[[ 29  35 -10  36]
 [-18  12 -16  11]] --> -16

[[ 26 -33  -2   3 -24   0  -2]
 [ 25  32  -1 -19 -13 -30  17]
 [-13 -24  -5  19   1  25 -14]] --> -1

[[ -2 -36  15   7 -22]
 [  8 -11  18 -31 -22]
 [-18  -2  -1  17   1]] --> 18

[[  7  26  19 -19  19  20]
 [-17 -29   8  34  -5  36]
 [  7  26  19 -19  19  17]] --> 8

[[-18 -17  19  19  10  15  19]
 [-13 -12 -11  24  34 -25   5]] --> -11

[[-42   8  28 -21 -30  29  17]
 [  4  17 -10 -17   2  19   3]
 [-11  21  -2 -13  16  21   3]] --> -10

[[21  9  9 29 16  4 21]
 [22 -3 -4  8 13  4 21]
 [11 10 10 39 15  5 11]] --> -4

[[ 16  34  -3  18 -38]
 [  1  -9  -6  -1  43]] --> -6

[[ 26  19  13  -7 -24  14 -19]
 [ 13   9  30  14  -4  38   9]
 [ 14   9   3 -28  36   4 -19]] --> 30

[[-38   6  -4  37]
 [  4  -7   5 -11]
 [ 14  11  19 -24]] --> 5
---
[[ 18   0 -21   8 -32]
 [-10   6 -11  33 -15]
 [ 13  15  -8 -15  -9]]: -10

[[-16  34 -11 -12   5  39  14]
 [-11   7   7 -14   7   3 -30]
 [-11   3   0 -28  25  28 -11]]: -11

[[  7 -17  -2  40 -10  19   9]
 [ 17   4   9  37  25  15  16]
 [ 15 -18 -15  29  24 -21  12]]: 17

[[  3 -19 -20 -18 -20   3]
 [ 11  -4   1  -4  -6  18]
 [ 21 -34  38 -38  29 -40]]: 11

[[  5  45  17  -5]
 [ -4 -19  42  -9]
 [ 26 -10 -17  -1]]: -4

[[ 20  27  26  12  17]
 [  3   5  37 -11  35]
 [ -1  26 -43  26 -22]]: 3

[[  2 -15  37  -7   3]
 [  2 -13  32 -18   0]
 [  2 -19  32  13   8]]: 2

[[-10   8   0   0 -33   4 -13]
 [  4  -8   4  -3   1   4  20]
 [ -8  16   6   7   9 -10  14]]: 4
---
[[-15  -6 -32 -11  24 -13 -19]
 [  2  17   8 -10 -12  38  35]
 [ -3 -21 -11 -19 -24   7  33]] result: 17

[[ 43  19  41   8   9  29]
 [-39 -23 -33  -8  -5 -24]
 [  5  19   3  24  -4  28]] result: -23

[[  6 -20  -5 -40]
 [ 22   4   7 -14]
 [-35  -9  -5  10]] result: 4

[[-42 -11  25  -7]
 [ 24  24  42 -20]
 [-14 -34  39 -43]] result: 24

[[ 14 -21  23   3 -14  -3]
 [-36  -2 -14   6 -15   0]
 [ 24 -13  23   4 -12   7]] result: -2

[[-10  13 -21  18]
 [  2  -6   5 -35]
 [  6  -1  -1  14]] result: -6

[[-25 -36 -27 -14   6 -33  32]
 [ 37  -6 -35   0 -45  26  22]
 [ -2 -14  11   9  12 -42 -10]] result: -6
---
[7801 8905 6446 2577] result: 8905

[[  9 -23   2 -28 -40]
 [  3 -15  13  39  20]] result: -23

[[177 117 248  56 241  72]
 [177 107 231  79 191  76]] result: 117

[25 21 25 76] result: 21

[  4 173 253 216 197] result: 173

[-791 -190 -539 -590  -70 -580  671] result: -190
---
[ 1 -1 37 38 36] value 36

[[ 33   4  20  33 -42]
 [  3  22  36  19 -21]] value 3

[ 12  19   5  18 -32  21  29] value 12

[ 41  15  28 -27  29] value 28

[-15  23  10  -5   5 -34 -30] value -15

[43 -9 33 -5] value 33

[  4 -17 -37   6] value 4

[[-10  37  30  26   4  -1  28]
 [ 20 -45  27  32  23  26  43]] value -1

[-34 -11 -32 -27 -16] value -27

[ 10 -14  33   3  42] value 10
---
[[ -4  -7   6  42]
 [  3   5   7 -43]
 [ -9   6   1  35]]: 7

[[29 14  5 21 11]
 [ 1 37 41 17 25]]: 21

[[ 27 -31   9  -8  -2  11]
 [  5  32  -8 -17  -4 -13]
 [-32   0  11  13  -4  27]]: -4

[[-15   4   9  12  36   9  -4]
 [-12  20  33 -21  37  -8  24]]: 9

[[  9   1  -7   9]
 [  7  28  26  37]
 [-28 -32 -34 -33]]: 26

[[ 19  -9 -26 -31   9]
 [  4 -33  13  26 -18]
 [ 21 -11 -25 -30  11]]: 26
